Below is a small trained network, with its code and all its weights. Each question gives an input and a target symbol and asks what happens when units are switched off, that is, made to give their printed mean instead of their output.

import numpy as np


def w(rows, s, z=0):
    codes = np.array(rows[::2]) - 128.0
    scale = np.full(codes.shape[1], s)
    scale[-1] = z or s
    return codes * scale


def norm(h):
    return h / np.sqrt((h * h).mean(-1, keepdims=True) + 1e-5)


def f(y):
    return y / 2 * (1 + np.tanh(0.7978845608 * (y + 0.044715 * y**3)))


def softmax(a):
    e = np.exp(a - a.max(-1, keepdims=True))
    return e / e.sum(-1, keepdims=True)


def log_softmax(a):
    a = a - a.max(-1, keepdims=True)
    return a - np.log(np.exp(a).sum(-1, keepdims=True))


def net(x, mask):
    ids = ['ΔΛΞΠΨαβγεζθμφω'.index(c) for c in x.split()]
    T = len(ids)
    res = E[ids] + P[:T]
    r = norm(res)
    for j in range(2):
        rows = slice(2 * j, 2 * j + 2)
        q, k, v = (r @ M[0][rows].T for M in (Q, K, V))
        z = softmax(np.where(np.tri(T) > 0, q @ k.T / 2**0.5, -1e9)) @ v
        o = O[0][rows]
        res = res + np.where(mask[j], z, o[:, -1]) @ o[:, :-1]
    y = f(norm(res) @ A[0][:, :-1].T + A[0][:, -1])
    res = res + np.where(mask[2:10], y, B[0][:, -1]) @ B[0][:, :-1]
    return log_softmax(norm(res)[-1] @ U[:, :-1].T + U[:, -1])


Q, K, V, O, A, B = {}, {}, {}, {}, {}, {}
E = w([
[129,63,92,220,4,95,96,159,95,178,173],'Δ',
[138,184,158,129,180,113,206,69,105,60,125],'Λ',
[126,107,52,135,117,128,86,51,117,65,159],'Ξ',
[113,125,139,114,165,131,169,149,123,127,133],'Π',
[146,162,201,227,85,57,98,142,36,56,95],'Ψ',
[103,93,167,114,129,152,154,124,124,120,90],'α',
[201,116,214,145,81,39,211,125,93,129,116],'β',
[125,131,100,250,190,112,164,65,127,169,91],'γ',
[47,204,183,201,190,61,156,194,118,185,104],'ε',
[108,110,135,104,146,153,171,138,109,97,136],'ζ',
[103,192,198,83,104,156,60,151,164,206,227],'θ',
[91,101,119,118,127,185,174,143,98,75,140],'μ',
[80,83,129,119,92,202,169,132,116,77,104],'φ',
[92,94,164,134,172,170,134,104,96,144,101],'ω',
],0.023)
P = w([
[253,237,76,133,156,51,123,150,171,175,67],'0',
[110,122,192,159,152,113,132,127,132,117,124],'1',
[89,132,182,153,173,110,133,131,119,112,141],'2',
[98,129,186,160,162,116,136,121,121,122,143],'3',
[93,126,197,157,160,114,126,122,127,123,128],'4',
[97,125,195,150,168,109,123,122,129,122,134],'5',
[98,118,191,155,137,116,124,125,132,112,116],'6',
[93,127,184,144,167,109,135,123,121,122,140],'7',
],0.0072)
Q[0] = w([
[231,244,114,218,146,123,144,50,181,87,122],'h0',
[166,199,50,166,30,45,74,149,146,208,188],'h0',
[1,45,152,123,166,183,120,156,86,119,122],'h1',
[163,37,187,95,150,189,217,127,117,126,122],'h1',
],0.0078)
K[0] = w([
[91,156,159,182,184,79,125,36,104,97,114],'h0',
[63,44,215,142,106,138,106,65,77,156,224],'h0',
[171,157,1,105,156,150,95,216,88,168,79],'h1',
[241,160,103,74,142,154,182,171,98,136,78],'h1',
],0.01)
V[0] = w([
[145,68,179,108,125,68,100,52,227,162,121],'h0',
[149,197,145,202,171,165,116,68,85,144,254],'h0',
[179,64,162,88,123,101,195,112,168,50,169],'h1',
[127,86,139,124,123,201,129,23,65,103,105],'h1',
],0.0072)
O[0] = w([
[51,18,130,119,181,174,201,38,179,227,138,2],'h0',
[255,100,32,161,154,128,56,146,68,54,95,211],'h0',
[245,46,128,225,130,63,194,3,143,103,46,118],'h1',
[105,186,138,200,114,184,82,167,202,152,131,56],'h1',
],0.0073,0.0027)
A[0] = w([
[170,1,58,108,153,120,168,133,77,179,132,175],'n0',
[168,114,116,207,145,83,191,18,124,49,78,126],'n1',
[185,144,57,111,92,111,54,52,168,61,181,211],'n2',
[152,175,126,75,191,145,208,116,142,70,38,43],'n3',
[165,93,102,103,142,121,58,206,57,67,91,138],'n4',
[110,152,208,95,95,199,25,172,139,160,167,36],'n5',
[58,33,90,79,202,182,137,138,205,152,121,132],'n6',
[138,82,143,164,140,222,176,128,180,19,122,253],'n7',
],0.0085,0.0028)
B[0] = w([
[170,129,64,191,40,16,134,255,109,168,27,172],'n0',
[139,195,66,49,97,196,172,121,175,93,181,254],'n1',
[20,66,192,153,84,82,163,123,85,179,239,161],'n2',
[74,79,143,148,229,157,19,82,20,126,134,169],'n3',
[103,98,124,187,48,201,165,67,242,131,98,210],'n4',
[160,155,66,30,166,125,131,177,100,146,130,170],'n5',
[185,127,164,132,70,96,120,89,201,56,205,151],'n6',
[153,154,147,134,207,57,103,135,102,201,126,208],'n7',
],0.0098,0.0095)
U = w([
[104,110,118,112,121,101,111,118,50,100,63,114],'Δ',
[82,193,176,150,136,110,158,173,110,162,96,101],'Λ',
[129,64,112,154,82,94,75,188,138,149,96,252],'Ξ',
[139,71,190,122,146,100,103,176,125,49,142,87],'Π',
[140,93,129,129,135,147,99,179,248,96,134,101],'Ψ',
[126,193,166,162,57,152,79,126,149,69,120,54],'α',
[109,178,131,108,151,144,123,64,87,82,132,29],'β',
[177,123,157,171,162,90,61,120,160,142,143,107],'γ',
[148,171,130,74,98,159,80,187,169,151,161,201],'ε',
[72,110,122,82,81,185,167,174,139,98,82,54],'ζ',
[102,85,149,168,152,198,109,120,135,142,85,234],'θ',
[175,133,142,93,106,65,189,133,153,121,105,104],'μ',
[60,121,141,132,102,116,165,74,195,167,163,187],'φ',
[110,164,46,149,136,160,141,125,192,163,82,131],'ω',
],0.012,0.0024)

Each question gives the input, a string of symbols that net reads in full, and the target symbol t.
The units are the heads (2 rows each of Q, K, V and O) and the neurons (one row each of A and B). Each row of codes is followed by its name. A weight is (code - 128) times the scale printed after its matrix; where a second scale follows, it is the last column's (O, A, B and U).
mask holds one flag per unit, heads first, then neurons. A switched-off unit (its flag False) gives its mean, the last column of its rows in O or B, instead of its output. The means were averaged over made-up inputs and are rounded, as every weight is.
A unit's drop is (log p(t) with every unit on - log p(t) with that unit switched off) / (log p(t) with every unit on - log p(t) with every unit switched off).
unit that matters most: the unit with the biggest drop
top k neurons: the k neurons with the biggest drops, biggest first
which heads matter: for each layer, one digit per head in row order, 1 if its drop is at least 0.15 and else 0, layers parted by /
input Δ Δ Δ θ ω, target Π: unit that matters most => n6
input Λ φ β ζ ζ γ φ Ξ, target φ: which heads matter => 00
input Π α ε Π Δ Ψ φ, target Δ: which heads matter => 01
input Λ α Δ ζ γ β Ψ φ, target ω: which heads matter => 11
input ζ ζ Δ φ ζ ω, target β: which heads matter => 11
input ω γ θ β α μ β ω, target ε: which heads matter => 01
input γ μ φ, target Ψ: top 4 neurons => (n6, n4, n7, n1)
input θ β ε φ ε β μ ω, target Ξ: which heads matter => 10
input μ ζ μ φ β ω, target α: which heads matter => 10
input θ φ μ φ α, target Ξ: which heads matter => 10
input Π θ α μ, target Δ: top 2 neurons => (n3, n0)
input Π ε θ α, target Δ: which heads matter => 01
input Ψ Ξ γ φ φ, target θ: which heads matter => 10
input φ θ Ψ α Λ θ Ξ μ, target Λ: unit that matters most => h0
input ω β ζ, target ε: which heads matter => 01
input Δ Δ Π μ, target Π: which heads matter => 11
input β Ψ Π, target μ: which heads matter => 11
input Ψ Λ φ γ Ξ Ψ α, target θ: top 2 neurons => (n4, n1)
input φ Π ω Ψ Π, target Λ: top 3 neurons => (n1, n4, n6)
input μ φ Ψ μ ε Ψ Π, target α: unit that matters most => h0
input Λ Ψ Λ φ φ ω Ξ Π, target ω: top 4 neurons => (n1, n4, n0, n3)
input θ ω φ, target Ξ: top 3 neurons => (n0, n1, n7)
input γ μ ω ε Ψ ζ ε Π, target Ψ: top 3 neurons => (n6, n4, n1)
input Π Ξ Δ Λ α Λ Ξ ω, target Δ: top 2 neurons => (n0, n3)
input Ψ α Ψ Δ φ μ, target θ: top 3 neurons => (n4, n1, n7)
input β ω β ζ, target μ: top 2 neurons => (n0, n1)
